Below is a small trained network, with its code and all its weights. Each question gives an input and a class and asks what happens when units are switched off, that is, made to give their printed mean instead of their output.

import numpy as np


def w(rows, s, z=0):
    codes = np.array(rows[::2]) - 128.0
    scale = np.full(codes.shape[1], s)
    scale[-1] = z or s
    return codes * scale


def f(y):
    return y / 2 * (1 + np.tanh(0.7978845608 * (y + 0.044715 * y**3)))


def log_softmax(a):
    a = a - a.max(-1, keepdims=True)
    return a - np.log(np.exp(a).sum(-1, keepdims=True))


def net(x, mask):
    res = np.array(x, float).reshape(1, 6) / 4 @ E
    y = f(res @ A[0][:, :-1].T + A[0][:, -1])
    res = res + np.where(mask, y, B[0][:, -1]) @ B[0][:, :-1]
    return log_softmax(res[-1] @ U[:, :-1].T + U[:, -1])


A, B = {}, {}
E = w([
[123,112,177,98,213,220,205],'x0',
[155,114,107,181,194,206,11],'x1',
[138,101,127,90,137,104,123],'x2',
[108,63,136,93,88,155,112],'x3',
[110,82,148,121,112,123,118],'x4',
[28,177,91,98,176,110,97],'x5',
],0.011)
A[0] = w([
[76,164,153,115,111,79,221,253],'N1',
[208,135,153,179,30,76,149,235],'N2',
[190,115,136,91,75,119,153,135],'N3',
[39,114,122,74,97,152,184,190],'N4',
[179,75,117,143,137,165,61,206],'N5',
[35,143,77,116,219,147,53,163],'N6',
[41,132,184,92,249,195,143,142],'N7',
[186,103,150,159,188,162,26,232],'N8',
[58,178,84,104,79,86,95,228],'N9',
[148,100,206,93,188,216,226,182],'N10',
],0.011,0.0055)
B[0] = w([
[148,152,150,82,61,97,177,215],'N1',
[228,74,68,114,70,173,84,211],'N2',
[160,87,141,129,104,187,84,167],'N3',
[112,172,111,117,92,106,161,184],'N4',
[145,179,90,181,168,129,105,201],'N5',
[60,8,85,102,108,60,126,213],'N6',
[155,89,55,139,80,154,252,222],'N7',
[156,148,79,184,205,198,102,228],'N8',
[67,114,90,8,152,106,74,200],'N9',
[161,117,248,158,125,177,170,252],'N10',
],0.014,0.017)
U = w([
[198,54,75,139,90,154,159,252],'0',
[92,173,143,41,118,111,96,105],'1',
[218,163,254,145,103,158,133,121],'2',
[103,136,155,104,109,118,217,88],'3',
[206,153,117,179,154,152,46,89],'4',
[87,94,100,134,182,109,66,48],'5',
[190,143,178,192,198,200,142,111],'6',
],0.0096,0.0034)

Each question gives the input, the list of numbers given to net, and the class t.
The units are the neurons (one row each of A and B). Each row of codes is followed by its name. A weight is (code - 128) times the scale printed after its matrix; where a second scale follows, it is the last column's (A, B and U).
mask holds one flag per neuron, in row order. A switched-off neuron (its flag False) gives its mean, the last column of its row in B, instead of its output. The means were averaged over made-up inputs and are rounded, as every weight is.
A unit's drop is (log p(t) with every unit on - log p(t) with that unit switched off) / (log p(t) with every unit on - log p(t) with every unit switched off).
The circuit of an input: a set's keep is (log p(t) with only the set's units on - log p(t) with every unit switched off) / (log p(t) with every unit on - log p(t) with every unit switched off). Starting from all 10 units, units are removed one at a time, each time the one whose removal leaves the highest keep (on an exact tie, the one counted first), for as long as the keep stays at least 0.8.
units of the circuit, in order: the units of the circuit, biggest drop first
top k neurons: the k neurons with the biggest drops, biggest first
drop when u is switched off: that unit's drop, to one decimal
input [0,-8,-7,6,3,1], class 1: units of the circuit, in order -> (N7; N9)
input [1,1,-5,1,-1,-6], class 6: units of the circuit, in order -> (N6; N1)
input [6,0,-2,-3,-1,1], class 3: units of the circuit, in order -> (N2; N7; N8; N10)
input [4,0,6,6,-2,8], class 3: units of the circuit, in order -> (N2)
input [0,3,3,-7,-1,3], class 5: units of the circuit, in order -> (N2; N10)
input [-4,2,8,-8,-7,-8], class 4: top 2 neurons -> (N7; N6)
input [8,-8,-7,-5,8,2], class 3: top 3 neurons -> (N7; N4; N2)
input [-8,2,-8,7,-1,-4], class 4: units of the circuit, in order -> (N7; N6)
input [-7,8,-8,5,7,0], class 4: top 2 neurons -> (N8; N5)
input [7,-7,2,-3,-3,-1], class 2: top 2 neurons -> (N10; N6)
input [-6,5,3,-1,-5,-7], class 4: drop when N5 is switched off -> 0.0
input [-1,6,-2,-3,-5,-3], class 4: drop when N10 is switched off -> 0.3
input [1,-6,-1,-2,0,-6], class 2: drop when N6 is switched off -> 0.4
input [2,8,4,4,-4,0], class 6: units of the circuit, in order -> (N8)
input [-2,6,-3,-8,6,-3], class 4: drop when N10 is switched off -> 0.2
input [-8,-1,-1,-6,4,8], class 1: top 2 neurons -> (N9; N8)
input [-4,2,4,-5,-8,-2], class 4: top 2 neurons -> (N7; N6)
